Here is a tiny trained network, its code and every weight. The questions are about switching its units off for an input and a class, where a switched-off unit gives its printed mean instead of its output.

import numpy as np


def w(rows, s, z=0):
    codes = np.array(rows[::2]) - 128.0
    scale = np.full(codes.shape[1], s)
    scale[-1] = z or s
    return codes * scale


def norm(h):
    return h / np.sqrt((h * h).mean(-1, keepdims=True) + 1e-5)


def f(y):
    return np.maximum(y, 0)


def log_softmax(a):
    a = a - a.max(-1, keepdims=True)
    return a - np.log(np.exp(a).sum(-1, keepdims=True))


def net(x, mask):
    res = np.array(x, float).reshape(1, 6) / 4 @ E
    u = 0
    for l in range(2):
        y = f(norm(res) @ A[l][:, :-1].T + A[l][:, -1])
        res = res + np.where(mask[u : u + 5], y, B[l][:, -1]) @ B[l][:, :-1]
        u += 5
    return log_softmax(norm(res)[-1] @ U[:, :-1].T + U[:, -1])


A, B = {}, {}
E = w([
[183,102,57,93,132,197,122],'x0',
[118,158,199,60,150,118,104],'x1',
[188,147,129,180,74,187,52],'x2',
[228,119,243,150,83,4,150],'x3',
[196,99,144,145,230,92,70],'x4',
[122,86,120,194,99,76,160],'x5',
],0.0033)
A[0] = w([
[206,99,86,83,91,202,95,120],'0.n0',
[78,73,76,222,152,72,216,33],'0.n1',
[153,140,254,114,110,16,121,75],'0.n2',
[103,246,147,129,106,142,126,253],'0.n3',
[171,100,158,26,46,154,177,79],'0.n4',
],0.0051,0.0013)
B[0] = w([
[200,245,124,178,129,101,121,190],'0.n0',
[132,70,150,100,119,90,128,190],'0.n1',
[122,253,223,136,212,49,237,253],'0.n2',
[89,65,75,109,77,125,183,191],'0.n3',
[146,192,56,95,219,48,224,174],'0.n4',
],0.0057,0.0049)
A[1] = w([
[174,79,202,116,254,120,131,255],'1.n0',
[57,175,101,114,88,172,156,166],'1.n1',
[18,131,114,22,179,184,103,41],'1.n2',
[42,133,163,96,55,91,149,149],'1.n3',
[98,176,145,29,167,190,107,170],'1.n4',
],0.0055,0.0015)
B[1] = w([
[82,134,85,101,125,171,150,253],'1.n0',
[142,94,220,51,103,118,133,195],'1.n1',
[130,93,204,224,30,114,91,201],'1.n2',
[178,99,118,188,141,210,98,199],'1.n3',
[111,104,182,255,95,75,163,196],'1.n4',
],0.0073,0.0048)
U = w([
[61,39,221,216,31,161,99,155],'0',
[73,144,137,84,225,154,109,72],'1',
[102,128,159,42,163,119,21,2],'2',
[131,157,158,84,150,104,53,68],'3',
[82,34,45,70,208,70,141,117],'4',
[127,154,113,2,64,191,132,97],'5',
[212,221,62,197,155,204,17,130],'6',
[132,225,191,126,182,33,248,180],'7',
],0.01,0.0091)

Each question gives the input, the list of numbers given to net, and the class t.
The units are the neurons (one row each of A and B). Each row of codes is followed by its name. A weight is (code - 128) times the scale printed after its matrix; where a second scale follows, it is the last column's (A, B and U).
mask holds one flag per neuron, layer by layer. A switched-off neuron (its flag False) gives its mean, the last column of its row in B, instead of its output. The means were averaged over made-up inputs and are rounded, as every weight is.
A unit's drop is (log p(t) with every unit on - log p(t) with that unit switched off) / (log p(t) with every unit on - log p(t) with every unit switched off).
The circuit of an input: a set's keep is (log p(t) with only the set's units on - log p(t) with every unit switched off) / (log p(t) with every unit on - log p(t) with every unit switched off). Starting from all 10 units, units are removed one at a time, each time the one whose removal leaves the highest keep (on an exact tie, the one counted first), for as long as the keep stays at least 0.8.
units of the circuit, in order: the units of the circuit, biggest drop first
unit that matters most: the unit with the biggest drop
top k neurons: the k neurons with the biggest drops, biggest first
top k neurons in layer l: the k neurons of layer l with the biggest drops, biggest first
drop when u is switched off: that unit's drop, to one decimal
input [3,-2,8,5,-3,-1], class 6: top 2 neurons in layer 1 : 1.n1; 1.n4
input [2,7,6,-1,2,-3], class 6: units of the circuit, in order : 0.n0; 0.n2
input [7,4,-3,-4,-5,-8], class 0: unit that matters most : 1.n2
input [-4,-6,1,1,-5,-8], class 5: units of the circuit, in order : 0.n2; 1.n2
input [3,6,0,-2,8,8], class 4: units of the circuit, in order : 0.n2; 1.n0
input [3,7,7,-3,-5,6], class 5: top 2 neurons : 0.n2; 1.n1
input [4,1,4,2,8,4], class 6: top 3 neurons in layer 1 : 1.n1; 1.n4; 1.n0
input [3,7,-6,-3,-6,-3], class 0: top 2 neurons : 1.n2; 0.n2
input [7,-7,-8,6,-2,8], class 4: drop when 0.n1 is switched off : 0.3
input [3,8,0,-3,3,6], class 0: drop when 0.n2 is switched off : 0.6
input [-2,-5,-2,-6,-4,-6], class 0: drop when 0.n2 is switched off : 0.0
input [2,-2,6,2,-3,4], class 6: drop when 1.n2 is switched off : 0.1
